Here is a tiny trained network, its code and every weight. The questions are about switching its units off for an input and a class, where a switched-off unit gives its printed mean instead of its output.

import numpy as np


def w(rows, s, z=0):
    codes = np.array(rows[::2]) - 128.0
    scale = np.full(codes.shape[1], s)
    scale[-1] = z or s
    return codes * scale


def f(y):
    return y / 2 * (1 + np.tanh(0.7978845608 * (y + 0.044715 * y**3)))


def log_softmax(a):
    a = a - a.max(-1, keepdims=True)
    return a - np.log(np.exp(a).sum(-1, keepdims=True))


def net(x, mask):
    res = np.array(x, float).reshape(1, 8) / 4 @ E
    y = f(res @ A[0][:, :-1].T + A[0][:, -1])
    res = res + np.where(mask, y, B[0][:, -1]) @ B[0][:, :-1]
    return log_softmax(res[-1] @ U[:, :-1].T + U[:, -1])


A, B = {}, {}
E = w([
[140,131,119],'x0',
[242,171,214],'x1',
[121,128,133],'x2',
[105,123,151],'x3',
[37,254,100],'x4',
[166,134,95],'x5',
[126,129,129],'x6',
[130,127,125],'x7',
],0.0079)
A[0] = w([
[112,155,119,76],'N1',
[211,73,135,50],'N2',
[62,92,110,150],'N3',
[147,86,144,31],'N4',
[5,107,179,151],'N5',
[82,195,112,74],'N6',
[170,28,152,111],'N7',
[125,209,95,90],'N8',
[202,79,100,131],'N9',
[185,168,194,128],'N10',
[106,214,116,81],'N11',
[16,127,52,144],'N12',
[106,215,110,93],'N13',
[55,230,189,68],'N14',
[224,94,57,126],'N15',
[129,144,143,2],'N16',
[161,158,138,54],'N17',
[115,254,105,119],'N18',
[160,115,174,19],'N19',
[121,246,69,132],'N20',
[212,233,234,108],'N21',
[101,173,115,59],'N22',
[100,143,177,230],'N23',
[71,113,137,136],'N24',
[178,189,211,116],'N25',
],0.0094,0.0057)
B[0] = w([
[53,108,124,124],'N1',
[91,124,140,188],'N2',
[186,101,99,180],'N3',
[79,57,130,125],'N4',
[168,153,100,203],'N5',
[146,85,149,177],'N6',
[81,121,254,222],'N7',
[107,104,167,169],'N8',
[122,158,164,198],'N9',
[169,112,85,196],'N10',
[68,113,153,177],'N11',
[159,130,89,255],'N12',
[84,102,154,185],'N13',
[78,99,157,207],'N14',
[171,156,171,191],'N15',
[139,25,94,103],'N16',
[148,101,70,119],'N17',
[64,146,191,227],'N18',
[104,23,112,129],'N19',
[120,127,171,230],'N20',
[174,47,31,247],'N21',
[88,69,136,139],'N22',
[178,177,159,203],'N23',
[138,139,107,154],'N24',
[134,98,71,200],'N25',
],0.0086,0.0063)
U = w([
[123,96,255,64],'0',
[184,52,4,105],'1',
[189,168,150,253],'2',
],0.009,0.0049)

Each question gives the input, the list of numbers given to net, and the class t.
The units are the neurons (one row each of A and B). Each row of codes is followed by its name. A weight is (code - 128) times the scale printed after its matrix; where a second scale follows, it is the last column's (A, B and U).
mask holds one flag per neuron, in row order. A switched-off neuron (its flag False) gives its mean, the last column of its row in B, instead of its output. The means were averaged over made-up inputs and are rounded, as every weight is.
A unit's drop is (log p(t) with every unit on - log p(t) with that unit switched off) / (log p(t) with every unit on - log p(t) with every unit switched off).
The circuit of an input: a set's keep is (log p(t) with only the set's units on - log p(t) with every unit switched off) / (log p(t) with every unit on - log p(t) with every unit switched off). Starting from the 12 units with the biggest drops (on a tie, the unit counted first), units are removed one at a time, each time the one whose removal leaves the highest keep (on an exact tie, the one counted first), for as long as the keep stays at least 0.8.
units of the circuit, in order: the units of the circuit, biggest drop first
top k neurons: the k neurons with the biggest drops, biggest first
drop of u: that unit's drop, to one decimal
input [1,4,-6,8,2,-4,-6,-7], class 1: units of the circuit, in order	(N21 N7)
input [-7,7,1,1,4,3,-3,5], class 1: units of the circuit, in order	(N21)
input [8,-6,-3,8,2,-6,-4,8], class 1: units of the circuit, in order	(N7 N12)
input [2,5,-7,0,7,4,-5,8], class 0: top 2 neurons	(N18 N20)
input [1,-5,-4,1,6,3,0,2], class 0: top 3 neurons	(N18 N21 N20)
input [-6,-5,4,5,-3,-4,-1,-4], class 1: units of the circuit, in order	(N18 N3)
input [7,8,2,-1,7,-8,6,-7], class 1: top 4 neurons	(N21 N25 N7 N10)
input [1,7,4,7,-2,-1,6,0], class 1: drop of N21	0.2
input [3,4,-4,-1,3,0,-3,7], class 1: drop of N15	0.1
input [-4,-5,-3,-4,-7,-2,-1,0], class 0: drop of N7	0.5
input [-6,-8,6,-6,-8,0,-5,-3], class 0: drop of N21	0.3
